(in the rows, 128 means zero)
Each row is followed by its class.
[123 130 155  92 161 126 130  96 159 124 183  78 142 146  57 141 109 110
 127 101  99 118 172  62 143 179  84 107 116 109 146 111 174 124  57 192
 133  98 121 240 104 124 129 154 102]
G
[ 80 158 129  99 168 180 150 134 126  95 156 148 154 100  63 107 149 148
 144 120 123 109 174 157  71 166 147 126 150  84  74 106  90 143 144 112
 129  95  58 156 108 141  88 105 141]
E
[163 119 146 174  93 130 114 150 135 119 123 163 164 133 109 140 112 134
  65  94  71 151 116 124 161 131 134 130  76 150 120 113 139 110 112 145
 125 114  70 176 104 112  97 105 136]
R
[103 153 127 154 132 103 118 147 111 136 102 157 157 141 107 187 151 124
 153  73  98 156 110 156 128 104  79 141 124 105 139 122 123 119  89 130
 101 103 150 138 122 150 139 155 105]
G
[115 108 124 100  82 103 100  86 174  83 110 137  97 159 118 104 125 155
  84  96  45 187  92  68 115 103 123 168 143 195 169 117 118 137 115 125
 104 109 152 100 105 130  75 116 110]
E
[128 151 167 115 105 107 102 141 133 118 106 174 129 129 111 195 129 180
 130 147  98 141 163 193 123 124 184 176 210 160 155 112  95 119 138 146
  78  90 149 105  84 103 162 146 155]
R
[ 96 127 153  81 142 147 168 136 120 155 162 160 134  99 142 151 140 116
 165 159 186  56 123 139 137 133 108 106 115  89 103 114 147 136 136 129
 159 134 137 125 148 155 139 116 100]
Q
[132  94 116 146  91 123 145 137 151 124 165 142 163 143 129  32 139  66
 104 105 122 134 131 147 150 174 208  78 159 120 125 100 104 149 154 165
  82 150 126 143 130 195 112 193 135]
R
[111 150 145 105  77 148 132 157 131 152 101 147 190 154 171 123 122 129
  95 153 162  94  90 131 103 124 163  90 100 124 129  84  89 104 105 145
 137 101 124 114 136 146  84  73 106]
E
[167 133 133 143 111 117 134 116 104 125 129  94 103 140 105 162 129 138
 112 111 115 130 143  95 117 113 146 136 124 122 112 127  90 109 121 140
 101 101 118 154  94 116 121 107 178]
E
[ 98  80 156 121 156 122 153 177 146 160 133 115  77 138  99 157  92 171
  68 117 140  94 108  89 163 119  96 140 123 131 153 146 106 177  52 150
  84  98 175 111 106 121  98 181  75]
U
[121 118 126 157 110 111  97 122 113 127  71 143 135 144  85 126 120 129
 129  96 121 192  35 149 148 107 112 118 142 124 141 114  95 153 151 134
 102 170 153  93 106 148 146 170 106]
U
[172 113 122 112 143 124 134 138 113 129 154  72 165 137  94 148  94 132
 117 128 105 104 100 127 136 114 166 107 102 146 136 123 168 123 135 158
 160 131 137 165 131 123 158 137 158]
R
[ 71 143 142  91 109 101  94 128 131 187  16 129 116 172 136 200 153 120
 180 142 129 166  60 139 156  90 115 125 200 122 119  99  73 122  82 132
 124 106 144  85 117  91 122 123 152]
L
[148 106  80 156 131 184 117 135 108 108 131  90  66 120  96  69 143 129
  71  95 144  85 171 133  91 200 182 124 116 105 142 158 139 147 127 144
 150 168 108 120 141 152 126 160 107]
E
[114 126 121 158 122 135 161 181 109 158 106 150 166 136 111 180 151 149
  97 162 137 148 120 143  56 104 177 144 146 136 109 116  57 146 157  65
 113 148 124  84 121 111 111 133 126]
R
[127 141 112 130  99 128 114 129 118 107 152 163 128 146 167 114 166 107
 152  95 206 136 149 181 123 132  83 146  75  98 115 142 185 111  87 137
 122 134  97 137 151 130 125 151  63]
E
[102 154 137  99 117 153 146 113 153 103 161 154 166 111 109 129  89 156
 139 163 134 118 104 101  79 142 129 139 109  91  89 119 127 143 163  71
 135 134  85 158 129 146 105 122 150]
G
[103  95 147 123 110 124 141 137 119 108 163 134 177 159 100 116 133 109
 162 143 124 163 138 127 120 104 154 120 159 108 108  92 109 132 139 138
  96 129 105 106 114 122 107 125 130]
R
[100 134 106 121 117 148 115 154 104  99  85 105 143 151 128 141  95 169
 118  58  71 117  30 125 161 113 140 129 108 143 183 131 115 107  70 189
  99  92 173 167 122 152 108 133  97]
G
[146 154 143 143 143 135 143 136 145  97 176 145 134 148 176 109  79 119
  97 110 129 119 130  68 120 127  93 104  91 137 162 137 168 153  71 161
  92  87 128 183 131 123 144 124  72]
G
[134 179 105 148 131 143 110 110 102 167  97  99 128 143 100 169 141 159
 109 140 135 117 123 136  47 123 187 158 138 130 123  86  47 120 159 137
 139  88 102 110 103 139 103  92 147]
U
[162 111 112 162 153 163 130 144 119 113 104 141 144  95 107 126  96 104
 145  74 127 118  82 178 177 150 167  95 108 123 116 153 174 173 112 243
 118 168 106 173 129 116 192 189 116]
V
[133 131 165 144 143  81 113 127 156 112 111 174 134 149 123 155 107 108
 165  73 123 183 104 149 157 115  81 138 136 122 147 140 125 113  90 141
  83 140 133 111 112 118 157 164 122]
L
[155 157  96 151  89 150 144 136 113 132  76 157 195 135 134 147 161 153
 110 130 142 131 121 145  71  86 213 126 101  89 146 124 102 128 136 155
  87 112 152 146 131 137 120 115  97]
E
[ 68 110 145  77 125  99  93 152 149 134 109 135 147 110  72 134 104 128
 151 105 116 156 150  90  79 186  54 143 121  88 143 127 133 135  98  80
 132 122 115 170 155 142 168 183 112]
L
[148 137 121 156  85 159 129 133 135  89  81 178 169 137 113 120 127 144
 103  98  90 175  65 175  69 111 177 153  82 127 148 106 133 109  88 191
 144 118  96 133 125 138 135 119  80]
E
[111 168 147  72 153 100 156 148 135 167 126 151 144 126 136 233 101 137
 122 129 195  55 117  87 143  98  91 128 101 115 115 128 172 138 128 124
 112  77 140 199 114 142 121 155  98]
E
[120 128 153 130 162 149 111  63 129 122 113  50  86 127 118 107  96 108
 139  76 122 109 102  63 200 191 136 133 177 115 156 105  90 115 121 112
 126 126 114 139 106 130 112 154 185]
D
[110  98 128 127 138 110 146 146 132 161 144 122 169 133 134 131 105 165
 182 130 134 129 133  77 156 107 134 124 179 106 142 113  79 110  67 175
  49  76 147 118 144 119 158 191 128]
Q
[ 95  98 127 107  82 100 110 149 116 147 143 115 141 174 156 136 106 136
 172 106 147 140  62  81 135 115 102 123 149 121 144  89 130 100  58 159
  71  62 129 149 145 131 155 185 127]
Q
[138 125 124 140  93 142 126 150 109 154 120 130 167 169 101 159 134 156
  69 130 123 122  88 126 105  88 165 107  80 138 114 114 106 122 102 220
 114 121 140 127 102 145  95  66 138]
G
[103 157 107 128 105 126  79 120 124 183  20 129 178 131 103 178 145 149
  96  78 107 139 113  90 145 132  97 152  89  78 147 129 105 117  95  92
 145 118 140 157 143 125  94 114 123]
Q
[162 122 157 157 142  93 152 141 112 120 185 114 152  90 160  91 103 125
 174 140 162 118 148 131 203 143 101  95 131 112 144 115 147 111  63 154
  62  78 121 187 130  87 160 183 125]
F
[144 137 130 171 136 105 109 131 143 122 101 166 182 122 150 164  98 112
 132  49 106 158  74 122 119 114 127 163 100 139 182 119 124 111 111 145
  97 131 115 132 134 116 144 131  82]
R
[ 91  70 128  84 133 136 150 106 106 126 156  92  92 115 100 134 144 127
 192 125 154  84 161  92 128 161  63 131 105  79 108 130 151 132  93 135
 134 149 142 131 140 150 108 137  59]
E
[175  92 136 175  97 126 148 148 114 134 148 170 187 121  96  87 164  97
 160 108 178 169 163 150 148 104 198 128 151  94 133  98  79 130 147 150
  64 147  72 127  87 112 145 148 132]
V
[ 87 110 151  30 141 134 135 154 133 158 101  95 140  83 132 158  92 147
 164 165 146  54  68 107 147 154 116  78 158 118 142 115 146 150  64 157
 131  92 162 169 145  71 162 132 115]
E
[ 86  75 168  77 112 151 125 147 108 128 144  48  43 152 148 140 137 141
 155 141 176  75 119 165 142 133 145 134 143  99 116 113 149 128  49 204
  96 118 149 122 128 100 134 130 123]
Q
[130 159 130 123 125  96 104 136 144 174  76 166 150 210 126 227 125 148
 100 103 126 164  85 114 141  62 102 151 114 171 127 132 111 117  98 168
  84  71 164 152  92 132 121 121 132]
D
[120  73 103 158  76 141 126 187  99 124 183 173 178 107 125  99 108  77
 118 112 113 138 111 127 121 135 191  97 123 143 114 118  57 121 206 139
  66 141 111 152 139 162 143 129 164]
U
[146 134 116 151 112  98 113 125 137 149  62 147 150 168 144 183 144 124
 134  87 101 170  35 138 124  49 149 149 115 163 164 117  69 143 125 125
  86 120 186  98 119 128 101 122 115]
F
[114 130 147 102 164 148 142 125 120 111 149 126 131  93 121 127  86  93
 123  75 145 101 118 112 168 170  94 137  72 104 133 157 131 126  92 150
 146 126 113 198 142 119 118 110 119]
L
[109 105 133  74 104 130 103 138 129 149 144 101 163 128 103 156  78 152
 109 111 134 101 123  58 119 162 113 152 115 123 156 122 142 146  73 143
 147  97 113 157 140  96 122 130 115]
R
[152 116 107 176 127 152 116 129 122 123 120 139 135 121  28 121 149 193
 107 134  85 163 181 145 116 132 177 141 152 104 135 121 104 130 133 176
  96 122 103 142  79 122 133 140 107]
U
[167 123 148 137  76 172 130  97 141 111 124 170 190 151 102 156 115 126
 102 131 144 149  44 143 117  98 183 122  83 138 105 107 114 142 143 168
 135 169  98 104 110  92  79  84 121]
E
[ 93  85  94  94 155 167 159 125 130 120 165 156 155  46  74  93 113  79
  97 105 109  97 148 106 130 178 164 155 101 101 131 156 152 159 143 167
 163 163 115 189 146 156 133 120 126]
G
[134 118  92  99 156 131 105 107 105 183 133 134 167 165 104 186  87 115
 131 122 178  77  92  62 189 100 118 114  95 123 145 142 167 119 156 202
 142 118 164 166 147 159 139 115  99]
R
[142 129 145 113 143 148 137 115  91 115 158  74 118 117 125 156 134 112
 171 103 149 107 157 177 177 138 118 138  94  92  97 134 155  98  95 190
 121 137 126 216 126 112 157 115 123]
Q
[115 138 163 124  95 118 119 141 127 137 134 113 162 107 138 152 122 154
 112  68  98 123 170 100 124 153 116 149 112  98 146 101  73 105  87 103
 126 118 116 132  98 163 120  92 151]
U
[120 117  99 138  70 126 167 133 154  81 145 141 116  72 196  97 117  49
 116  90 116 142  89 139 112 135 187 146 101 117 123 148 195 155 143 198
 104 168 107 205 144 140 145 137 101]
D
[140  98 141  94  32 166 119 140 102 119 169 135 192 168 140 156 107 144
  87 137 151 128  80  71 174  89 136  89  72 132  88 123 139 152 133 111
 101 120 133 176 136 121  97 114 170]
E
[ 72 114  98  90  74 143 136 150 136 174 110 157 240 129 108 168 141 149
 154 125 113 130  71  55  46 119 149 121 109  92 148  96  74 110 131  75
 145 119 143 131 153 158 108  84 132]
V
[124 118 114 171 102 135 133 173  85 112 143 127 138  97 116  92 129  95
  82  75 146 105 146 132 138 148 147 102  96  94 159 141 144 126 141 194
 129 169 138 121 151 169 141 152  83]
Q
[104 160 137 121 146  84 144 104 150 136 148 102 144 139 152 130 130 109
 131 103 148 131 149  57 111 139 100 107 145 123 148 110 119 101 123 139
 100 145 146 133 113 141 109 116 100]
Q
[ 73 107  98 114 140 148  85 117 144 157 120 104 147 131  78 115 174 149
 115  67  82 159 104 110 166 117  90 143 110  94 169 123 109 100  58 138
 140  96 150 148 142 127  90  87 111]
U
[108 129 116 102 134 160 159 171 117 161 115 197 152 102 115 145 160 165
 135 183 137  91 144 147  59 129 166 105 144 107  92 120 113 160 120 115
 148 104  88 103 114 110 123  55 143]
L
[100 149 116  76 126 116 152 144 104 143 150 150 145  90 156 149 115 172
 132 152 170  43 118 106 108 143 105 112 101 102 130 142 177 155 106 143
 100  62 172 166 153 127 124 135 109]
Q
[133 114 110 137  90 154 148 162  98 106 129 173 176 136 119 124 139 117
 114  93 102 163 135 142 100 127 164 125  98 137  97 136  90 161 113 157
  96 121  96 168 113 127 108 110 129]
L
[ 98 121 143  70 159 120 161 115 149 152 157 122 163 154 168 150 110 104
 195 169 140  97 171 140 105 151 130 137 139 111 111  97 134 120  88 110
 129  96 147 148 129 159 143 148 115]
U
[145  76 126 160 103 135 147 146 134 147  94 156 177 133 103 113 139 130
 122 144 112 155 124 128  83 152 172 129 110 100 124 106 116 120  74 147
 120 146  79 123 108  94 116 106 104]
R
[138  94 100 164 132 133 134 147 111 138 116 129 152 144  74  81 131 141
 177 127 108 163 108 110 114 130 147  93 167  73 141 101  85 131 103 130
  80  97 104 145 108 131 160 170 117]
U
[134 133 113 118  86 147 137 110 137 114 111 133 181 150  99 170 121 129
 117 116  71 158  23 127 181  74 144 122 117 139 122 126 145 177 141  94
 132 153 161 159 120 114  79 144 125]
G
[111  84 139 128  79  99 125 146 127 147 147 159 175  88 126 103 107  67
 124  85 132 132  99  30 150 157 101 104  98  70 183 101 121 127 120  98
  84  99 142 227 151 171 155 151 123]
F
[ 85 121 137 110 127 133 135 155 144 139 127 119  89 116 115 119 122 150
 134 128 169  93 134  92  57 193 122 129 153  81 140 111 131 164 103  84
 102 108 107 154 123 145 146 187 106]
V
[139 110 106  96 110 141 132 124 107  90 120 142 147 105  96 115 139 167
 185 166 109 132 142 158  60 148 149 125 120 110 101 139 177 160 149 129
 119 127 115 158 124 117 178 145 148]
D
[157 132 129 159 108 117 129 102 168  94 164 154 161 172 110 139 110 114
 111  58  43 167  88  49 123 133 127  75 141 126 175 134 123 154 122 144
  65 122 180 172 113 147 129 139 115]
R
[135 110 132 155 121 113 138 158 183 125 176 150  98  77 158  91 110 108
  99  88 105 107  55 113 167 112 147  85 121 124 172 146 106 137 137 158
  68 115 163 145 156 133 142 154 136]
U
[127 135 117 120  86 120 126 113 129 149 114 196 186 101  93 141 122 125
 130 130 124 140 108  78 126 139 119 121 129  92 131 120 129 122 138 140
 132 128 105 158 115 111 125  85 118]
Q
[165 114 139 107 142 137 147 123 132 114 165 110 124  99 114 181 115 164
 163 120 130  90  45 134 200  60 168 130 120 146 135 141 141 154 149 165
  93  98 142 162 140  68 129 176 154]
R
[110 121 100 134  68 117  74 113 101 149  73 148 202 172 156 121 135 103
 143  33 109 182  74  87 153 128 106 141 123  92 180 110 117 116  49 110
 109  95 148 131 129 141 131  97 149]
V
[123 150 145 130 136 102 106 132 160  73 110 143 140 150 120 153 108 104
 124  43  21 162 113  91 152  83 119 124 102 151 154 143 112 107 126 162
  89  92 134 170 109 132 105 113 172]
G
[175  99 153 154 121 134 138 113 149 109 153 146 147 107 112 124  94 135
 114 121  76 152  89  81 133 149 124  76 115 139 130 133 141 123 111 169
 114 172 129 152 116  96 180 103 152]
Q
[121 126 154 136 105 107 106  98 137 118 105 134 149 173 115 135 117 130
 158  91 121 197  86  73 163 100  80 141 126 133 158 102  72 128  95 124
  95 112 142 127 116 139 108 168  99]
F
[149  92 120 133 123 118  97 108 165 158 105 140 130 181  83 170 145 146
 131  69 106 170  22  81 208  45 115 130 114 134 169 125 139 114  84 196
 110 108 142 137 122 107 120 148 111]
R
[121 134 151 162 159 133 128 111 121 117 117 144 155 112 109 160 122  95
 108  73  92 142 160 134 157 150 130 131 116 143 121 123  98 138 150 157
  97 160 130 141 108 146 100 112 118]
L
[114 147 126 102 135 126  92  89 166 119  54 146 133 152 123 177 118 130
 126 108  93 144  81 116  60 132 140 145 116 137 159 114 150 115 121 155
 119 127 152 151 120 135 140 104  95]
E
[172  78 116 137  58 172 110 188  79 147  84 115 131 141 115 131 132 174
  82 102  99 110  87 154 169 117 192 115 108 143 120 120 121 180  69 191
  80  65 115 187 107 108 147 153 164]
D
[173 148 144 169 147  94 145 107 152 115 106 143 127 164 118 155 124 107
 108  94 119 193  69  88 121  48 137 142 132 161 174 137  72 160 168 118
  50 116 180 129 101 107 129 151 111]
D
[125 131 129  98 102 147 131 108 170 139 112 160 151 114 133 102 118  78
  90 106 160 109  71 143 168 154 178 116 102 126 147 122 177 149 115 219
 166 158 126 167 128 146 125 135 102]
V
[112 137 136  92 142  99 108 142 154 133 161 121 154  80 132 131 114 156
 177  94  97 119 170 118 192 125  61 147 107 105 131 157 108  94  62 111
 132  68 104 148 150  74 116 124 171]
U
[150  89 196  71 108 103 109 108 176 120 192 108 131 158  76 146 101 126
 130  97 125 158 150  87 238 123  57 148 105 138 135 132 166 126  26 173
 117 109 110 198  98  71 127 179 139]
G
